Below is a small trained network, with its code and all its weights. Each question gives an input and a class and asks what happens when units are switched off, that is, made to give their printed mean instead of their output.

import numpy as np


def w(rows, s, z=0):
    codes = np.array(rows[::2]) - 128.0
    scale = np.full(codes.shape[1], s)
    scale[-1] = z or s
    return codes * scale


def norm(h):
    return h / np.sqrt((h * h).mean(-1, keepdims=True) + 1e-5)


def f(y):
    return y / 2 * (1 + np.tanh(0.7978845608 * (y + 0.044715 * y**3)))


def log_softmax(a):
    a = a - a.max(-1, keepdims=True)
    return a - np.log(np.exp(a).sum(-1, keepdims=True))


def net(x, mask):
    res = np.array(x, float).reshape(1, 5) / 4 @ E
    u = 0
    for l in range(3):
        y = f(norm(res) @ A[l][:, :-1].T + A[l][:, -1])
        res = res + np.where(mask[u : u + 9], y, B[l][:, -1]) @ B[l][:, :-1]
        u += 9
    return log_softmax(norm(res)[-1] @ U[:, :-1].T + U[:, -1])


A, B = {}, {}
E = w([
[105,3,2,225,97],'x0',
[105,125,203,240,234],'x1',
[127,126,130,126,124],'x2',
[137,39,104,37,244],'x3',
[40,158,108,110,148],'x4',
],0.0059)
A[0] = w([
[145,52,63,157,102,160],'0.n1',
[114,136,190,183,77,185],'0.n2',
[120,40,167,52,176,3],'0.n3',
[20,167,77,95,132,150],'0.n4',
[84,102,156,122,137,154],'0.n5',
[254,136,99,148,128,147],'0.n6',
[145,162,102,71,141,119],'0.n7',
[215,80,152,134,107,67],'0.n8',
[127,107,148,100,85,88],'0.n9',
],0.011,0.0066)
B[0] = w([
[107,213,81,99,166,254],'0.n1',
[126,114,147,103,167,200],'0.n2',
[185,96,123,119,192,162],'0.n3',
[68,59,193,85,101,209],'0.n4',
[177,86,201,137,140,157],'0.n5',
[1,82,175,70,107,187],'0.n6',
[185,122,71,104,130,171],'0.n7',
[33,59,187,115,124,143],'0.n8',
[123,151,55,83,101,126],'0.n9',
],0.0093,0.0057)
A[1] = w([
[84,165,12,172,140,51],'1.n1',
[103,66,48,80,23,58],'1.n2',
[115,209,147,208,13,197],'1.n3',
[108,27,61,187,91,111],'1.n4',
[122,30,2,206,74,64],'1.n5',
[89,226,177,80,149,47],'1.n6',
[83,164,179,169,61,136],'1.n7',
[165,184,157,66,117,3],'1.n8',
[87,93,226,111,229,173],'1.n9',
],0.0086,0.0049)
B[1] = w([
[100,180,140,134,146,157],'1.n1',
[159,154,112,109,70,178],'1.n2',
[137,57,64,57,254,160],'1.n3',
[112,175,223,62,174,142],'1.n4',
[88,181,222,83,211,146],'1.n5',
[187,140,120,126,136,149],'1.n6',
[168,2,98,103,123,152],'1.n7',
[131,140,165,147,95,133],'1.n8',
[128,114,73,138,83,254],'1.n9',
],0.011,0.0079)
A[2] = w([
[118,190,52,117,158,168],'2.n1',
[43,82,184,64,149,189],'2.n2',
[180,179,235,87,128,48],'2.n3',
[9,90,175,96,90,114],'2.n4',
[54,118,151,241,153,182],'2.n5',
[242,87,121,89,95,253],'2.n6',
[140,92,193,232,171,120],'2.n7',
[162,121,58,169,62,248],'2.n8',
[104,104,201,127,133,177],'2.n9',
],0.012,0.0042)
B[2] = w([
[111,99,203,151,142,183],'2.n1',
[207,142,107,218,113,248],'2.n2',
[105,165,125,175,156,151],'2.n3',
[141,122,162,169,91,200],'2.n4',
[111,170,141,90,94,190],'2.n5',
[85,139,141,171,137,254],'2.n6',
[109,111,130,8,91,164],'2.n7',
[41,136,155,112,165,168],'2.n8',
[163,182,62,161,44,148],'2.n9',
],0.013,0.0088)
U = w([
[155,252,180,168,198,95],'0',
[111,138,134,12,89,112],'1',
[120,119,147,153,143,250],'2',
[164,59,91,147,211,77],'3',
[190,114,135,180,62,75],'4',
],0.017,0.011)

Each question gives the input, the list of numbers given to net, and the class t.
The units are the neurons (one row each of A and B). Each row of codes is followed by its name. A weight is (code - 128) times the scale printed after its matrix; where a second scale follows, it is the last column's (A, B and U).
mask holds one flag per neuron, layer by layer. A switched-off neuron (its flag False) gives its mean, the last column of its row in B, instead of its output. The means were averaged over made-up inputs and are rounded, as every weight is.
A unit's drop is (log p(t) with every unit on - log p(t) with that unit switched off) / (log p(t) with every unit on - log p(t) with every unit switched off).
The circuit of an input: a set's keep is (log p(t) with only the set's units on - log p(t) with every unit switched off) / (log p(t) with every unit on - log p(t) with every unit switched off). Starting from the 12 units with the biggest drops (on a tie, the unit counted first), units are removed one at a time, each time the one whose removal leaves the highest keep (on an exact tie, the one counted first), for as long as the keep stays at least 0.8.
circuit, biggest first: the units of the circuit, biggest drop first
unit that matters most: the unit with the biggest drop
k most important neurons: the k neurons with the biggest drops, biggest first
k most important neurons of layer l: the k neurons of layer l with the biggest drops, biggest first
input [-1,-3,1,6,3], class 3: circuit, biggest first -> (0.n3)
input [-4,8,-1,2,8], class 1: 2 most important neurons -> (2.n7 0.n6)
input [-8,-7,-3,-6,5], class 0: circuit, biggest first -> (1.n9 2.n3)
input [-4,2,2,5,6], class 4: circuit, biggest first -> (0.n1 2.n2)
input [7,-5,-4,6,-7], class 0: circuit, biggest first -> (1.n5 1.n4 2.n2)
input [-5,1,7,-4,3], class 2: circuit, biggest first -> (0.n1 1.n7)
input [1,-6,4,-8,5], class 3: circuit, biggest first -> (1.n3 0.n6)
input [6,-8,7,-1,-4], class 1: 3 most important neurons -> (1.n2 0.n1 2.n6)
input [-2,-5,-7,1,6], class 2: circuit, biggest first -> (0.n6 2.n6 0.n1)
input [-6,-6,8,2,7], class 2: 2 most important neurons -> (0.n1 0.n4)
input [-2,6,5,0,-6], class 1: 2 most important neurons -> (2.n7 0.n4)
input [2,-7,-5,-1,-6], class 1: 3 most important neurons -> (1.n2 0.n1 0.n4)
input [-7,2,-6,-7,8], class 4: 2 most important neurons -> (0.n1 0.n4)
input [2,8,-1,-3,0], class 1: unit that matters most -> 2.n7
input [-7,-6,-4,-8,3], class 3: 3 most important neurons -> (1.n3 1.n7 0.n1)
input [3,6,-5,-4,2], class 1: 2 most important neurons -> (0.n2 2.n7)
input [2,-2,-4,-5,3], class 3: 2 most important neurons -> (1.n3 0.n6)
input [3,8,0,-7,2], class 1: 2 most important neurons -> (2.n7 0.n2)
input [4,8,5,-7,3], class 1: 2 most important neurons -> (2.n7 0.n2)
input [5,-4,-3,4,-3], class 0: unit that matters most -> 1.n9
input [3,-5,-6,-7,-1], class 3: 2 most important neurons of layer 1 -> (1.n3 1.n9)
input [0,-3,2,7,6], class 3: 2 most important neurons of layer 0 -> (0.n3 0.n6)
input [2,6,-5,-8,-5], class 3: 2 most important neurons -> (1.n3 1.n7)
input [7,-6,2,4,1], class 0: 2 most important neurons of layer 1 -> (1.n5 1.n9)
input [-3,-1,8,2,0], class 2: 2 most important neurons of layer 0 -> (0.n1 0.n3)
input [8,-1,-5,8,8], class 0: 2 most important neurons of layer 1 -> (1.n5 1.n4)
input [-1,2,-1,8,5], class 3: unit that matters most -> 0.n3
